Below are the code and all the weights of a small trained network. Each question names an input and a target symbol and asks about switching units off, where a switched-off unit gives its printed mean instead of its output.

import numpy as np


def w(rows, s, z=0):
    codes = np.array(rows[::2]) - 128.0
    scale = np.full(codes.shape[1], s)
    scale[-1] = z or s
    return codes * scale


def f(y):
    return y / 2 * (1 + np.tanh(0.7978845608 * (y + 0.044715 * y**3)))


def softmax(a):
    e = np.exp(a - a.max(-1, keepdims=True))
    return e / e.sum(-1, keepdims=True)


def log_softmax(a):
    a = a - a.max(-1, keepdims=True)
    return a - np.log(np.exp(a).sum(-1, keepdims=True))


def net(x, mask):
    ids = ['αβγδεζθλμξπστφψω'.index(c) for c in x.split()]
    T = len(ids)
    res = E[ids] + P[:T]
    u = 0
    for l in range(2):
        r = res
        for j in range(2):
            rows = slice(2 * j, 2 * j + 2)
            q, k, v = (r @ M[l][rows].T for M in (Q, K, V))
            z = softmax(np.where(np.tri(T) > 0, q @ k.T / 2**0.5, -1e9)) @ v
            o = O[l][rows]
            res = res + np.where(mask[u + j], z, o[:, -1]) @ o[:, :-1]
        u += 2
        y = f(res @ A[l][:, :-1].T + A[l][:, -1])
        res = res + np.where(mask[u : u + 8], y, B[l][:, -1]) @ B[l][:, :-1]
        u += 8
    return log_softmax(res[-1] @ U[:, :-1].T + U[:, -1])


Q, K, V, O, A, B = {}, {}, {}, {}, {}, {}
E = w([
[151,118,85,151],'α',
[152,160,123,160],'β',
[92,49,253,51],'γ',
[131,142,193,209],'δ',
[80,176,122,87],'ε',
[93,159,105,176],'ζ',
[161,116,167,150],'θ',
[167,160,139,101],'λ',
[189,103,103,129],'μ',
[161,92,141,168],'ξ',
[59,167,70,136],'π',
[168,89,89,199],'σ',
[136,163,155,154],'τ',
[193,126,128,100],'φ',
[149,158,94,108],'ψ',
[124,186,114,123],'ω',
],0.023)
P = w([
[127,129,119,127],'0',
[123,111,126,146],'1',
[115,122,128,150],'2',
[134,124,127,144],'3',
[145,133,126,127],'4',
[168,152,109,129],'5',
[183,164,107,129],'6',
[200,168,107,131],'7',
[192,177,104,121],'8',
[214,183,97,116],'9',
[228,198,96,122],'10',
[230,198,87,118],'11',
[250,199,79,134],'12',
[250,218,77,136],'13',
],0.0023)
Q[0] = w([
[118,201,221,93],'0.h1',
[233,128,1,130],'0.h1',
[84,72,198,137],'0.h2',
[165,244,85,66],'0.h2',
],0.0079)
K[0] = w([
[161,176,162,145],'0.h1',
[49,4,187,29],'0.h1',
[122,179,108,181],'0.h2',
[45,2,198,56],'0.h2',
],0.0079)
V[0] = w([
[108,43,254,63],'0.h1',
[43,93,87,186],'0.h1',
[145,159,72,169],'0.h2',
[142,173,63,163],'0.h2',
],0.0046)
O[0] = w([
[57,170,177,106,248],'0.h1',
[138,142,137,163,13],'0.h1',
[112,146,116,49,65],'0.h2',
[93,189,195,3,50],'0.h2',
],0.0056,0.0013)
A[0] = w([
[159,154,101,32,143],'0.n1',
[35,192,66,68,66],'0.n2',
[164,74,222,120,115],'0.n3',
[241,2,152,199,92],'0.n4',
[93,212,133,158,1],'0.n5',
[194,116,106,163,57],'0.n6',
[94,224,147,204,134],'0.n7',
[231,58,83,168,92],'0.n8',
],0.009,0.0038)
B[0] = w([
[188,188,37,12,185],'0.n1',
[12,66,37,63,162],'0.n2',
[77,77,220,28,191],'0.n3',
[13,43,98,131,253],'0.n4',
[29,92,159,97,136],'0.n5',
[123,55,127,140,158],'0.n6',
[2,177,142,154,241],'0.n7',
[60,21,66,120,216],'0.n8',
],0.0055,0.004)
Q[1] = w([
[212,185,139,120],'1.h1',
[56,154,84,237],'1.h1',
[164,255,240,122],'1.h2',
[46,106,119,102],'1.h2',
],0.0058)
K[1] = w([
[217,255,121,164],'1.h1',
[123,170,175,18],'1.h1',
[140,95,177,48],'1.h2',
[113,184,88,78],'1.h2',
],0.0084)
V[1] = w([
[76,75,87,166],'1.h1',
[182,207,50,191],'1.h1',
[101,69,253,60],'1.h2',
[87,118,206,59],'1.h2',
],0.0035)
O[1] = w([
[83,121,143,147,161],'1.h1',
[67,254,105,177,1],'1.h1',
[175,174,117,79,150],'1.h2',
[97,128,103,52,156],'1.h2',
],0.0048,0.0045)
A[1] = w([
[163,163,21,252,222],'1.n1',
[193,116,235,45,255],'1.n2',
[121,219,158,115,163],'1.n3',
[143,62,86,235,16],'1.n4',
[255,87,54,72,123],'1.n5',
[134,218,62,168,64],'1.n6',
[222,217,232,154,162],'1.n7',
[100,81,204,146,229],'1.n8',
],0.0085,0.005)
B[1] = w([
[196,165,149,173,231],'1.n1',
[164,139,76,183,255],'1.n2',
[54,119,251,38,175],'1.n3',
[179,117,172,58,180],'1.n4',
[99,163,62,107,213],'1.n5',
[77,198,144,101,163],'1.n6',
[157,40,164,93,176],'1.n7',
[73,142,132,152,236],'1.n8',
],0.012,0.0068)
U = w([
[113,99,112,240,254],'α',
[214,142,123,220,186],'β',
[202,168,203,186,173],'γ',
[57,102,141,61,84],'δ',
[209,122,175,26,118],'ε',
[96,180,191,93,95],'ζ',
[31,137,84,160,57],'θ',
[97,219,154,225,61],'λ',
[50,110,190,157,71],'μ',
[203,51,186,113,79],'ξ',
[132,134,49,153,52],'π',
[113,40,83,77,82],'σ',
[82,28,174,92,84],'τ',
[141,210,104,134,91],'φ',
[109,116,142,135,135],'ψ',
[147,102,255,89,120],'ω',
],0.0098,0.0079)

Each question gives the input, a string of symbols that net reads in full, and the target symbol t.
The units are the heads (2 rows each of Q, K, V and O) and the neurons (one row each of A and B). Each row of codes is followed by its name. A weight is (code - 128) times the scale printed after its matrix; where a second scale follows, it is the last column's (O, A, B and U).
mask holds one flag per unit, layer by layer, with each layer's heads first. A switched-off unit (its flag False) gives its mean, the last column of its rows in O or B, instead of its output. The means were averaged over made-up inputs and are rounded, as every weight is.
A unit's drop is (log p(t) with every unit on - log p(t) with that unit switched off) / (log p(t) with every unit on - log p(t) with every unit switched off).
The circuit of an input: a set's keep is (log p(t) with only the set's units on - log p(t) with every unit switched off) / (log p(t) with every unit on - log p(t) with every unit switched off). Starting from the 12 units with the biggest drops (on a tie, the unit counted first), units are removed one at a time, each time the one whose removal leaves the highest keep (on an exact tie, the one counted first), for as long as the keep stays at least 0.8.
units of the circuit, in order: the units of the circuit, biggest drop first
most important unit: the unit with the biggest drop
k most important neurons: the k neurons with the biggest drops, biggest first
k most important neurons of layer l: the k neurons of layer l with the biggest drops, biggest first
heads that matter: for each layer, one digit per head in row order, 1 if its drop is at least 0.15 and else 0, layers parted by /
drop of u: that unit's drop, to one decimal
input ζ τ φ σ λ θ α ξ γ λ, target β: heads that matter -> 11 / 00
input γ τ π ψ, target α: 2 most important neurons of layer 0 -> 0.n1, 0.n3
input γ τ σ λ φ τ β β ψ ε, target α: units of the circuit, in order -> 0.h2
input λ σ λ ξ λ λ ω, target ζ: heads that matter -> 00 / 10
input λ ζ ω ξ γ λ, target β: heads that matter -> 11 / 10
input μ λ θ ζ μ, target σ: heads that matter -> 00 / 00
input ζ α ξ γ ξ θ π ψ λ, target α: heads that matter -> 11 / 10
input τ τ μ μ ε τ π θ π τ ξ, target τ: 3 most important neurons of layer 1 -> 1.n4, 1.n2, 1.n1
input ε μ λ γ, target α: units of the circuit, in order -> 1.n2, 1.n3
input ψ γ ξ α θ τ, target α: units of the circuit, in order -> 0.h2, 1.n3, 0.n1
input ζ ξ θ φ λ μ δ ω ζ β δ φ ξ ξ, target τ: units of the circuit, in order -> 0.n4, 0.n8, 1.n2
input ω λ μ ζ τ λ λ τ ζ τ λ ε α, target β: 2 most important neurons -> 1.n1, 0.n3
input β μ φ δ τ μ ζ β ζ θ α ω α μ, target σ: 2 most important neurons of layer 1 -> 1.n5, 1.n2
input γ π ζ λ σ δ ω, target α: most important neuron of layer 0 -> 0.n7
input π ε ε π τ φ μ α μ τ φ λ τ τ, target ω: 2 most important neurons of layer 0 -> 0.n4, 0.n8
input μ ζ μ θ ε ζ, target λ: 2 most important neurons of layer 1 -> 1.n1, 1.n7
input ψ θ ζ ξ θ τ φ, target π: 2 most important neurons of layer 0 -> 0.n1, 0.n7
input ψ π ε μ θ τ φ λ ε μ λ, target ε: 4 most important neurons of layer 0 -> 0.n4, 0.n1, 0.n8, 0.n2
input γ ζ ζ ε θ ψ, target α: 4 most important neurons of layer 0 -> 0.n3, 0.n1, 0.n7, 0.n5
input ξ ε μ μ π τ φ λ φ λ δ λ σ β, target γ: most important unit -> 1.n1
input γ δ ξ ψ ω, target α: 2 most important neurons of layer 1 -> 1.n4, 1.n3
input ψ θ τ γ α ζ φ, target α: drop of 0.h2 -> 4.2
input ζ ξ γ, target α: drop of 1.n8 -> 0.2
input ψ ζ λ θ, target α: drop of 0.n3 -> 0.1
input λ ψ ζ θ δ λ ζ ε θ λ δ, target μ: drop of 0.n8 -> 0.0
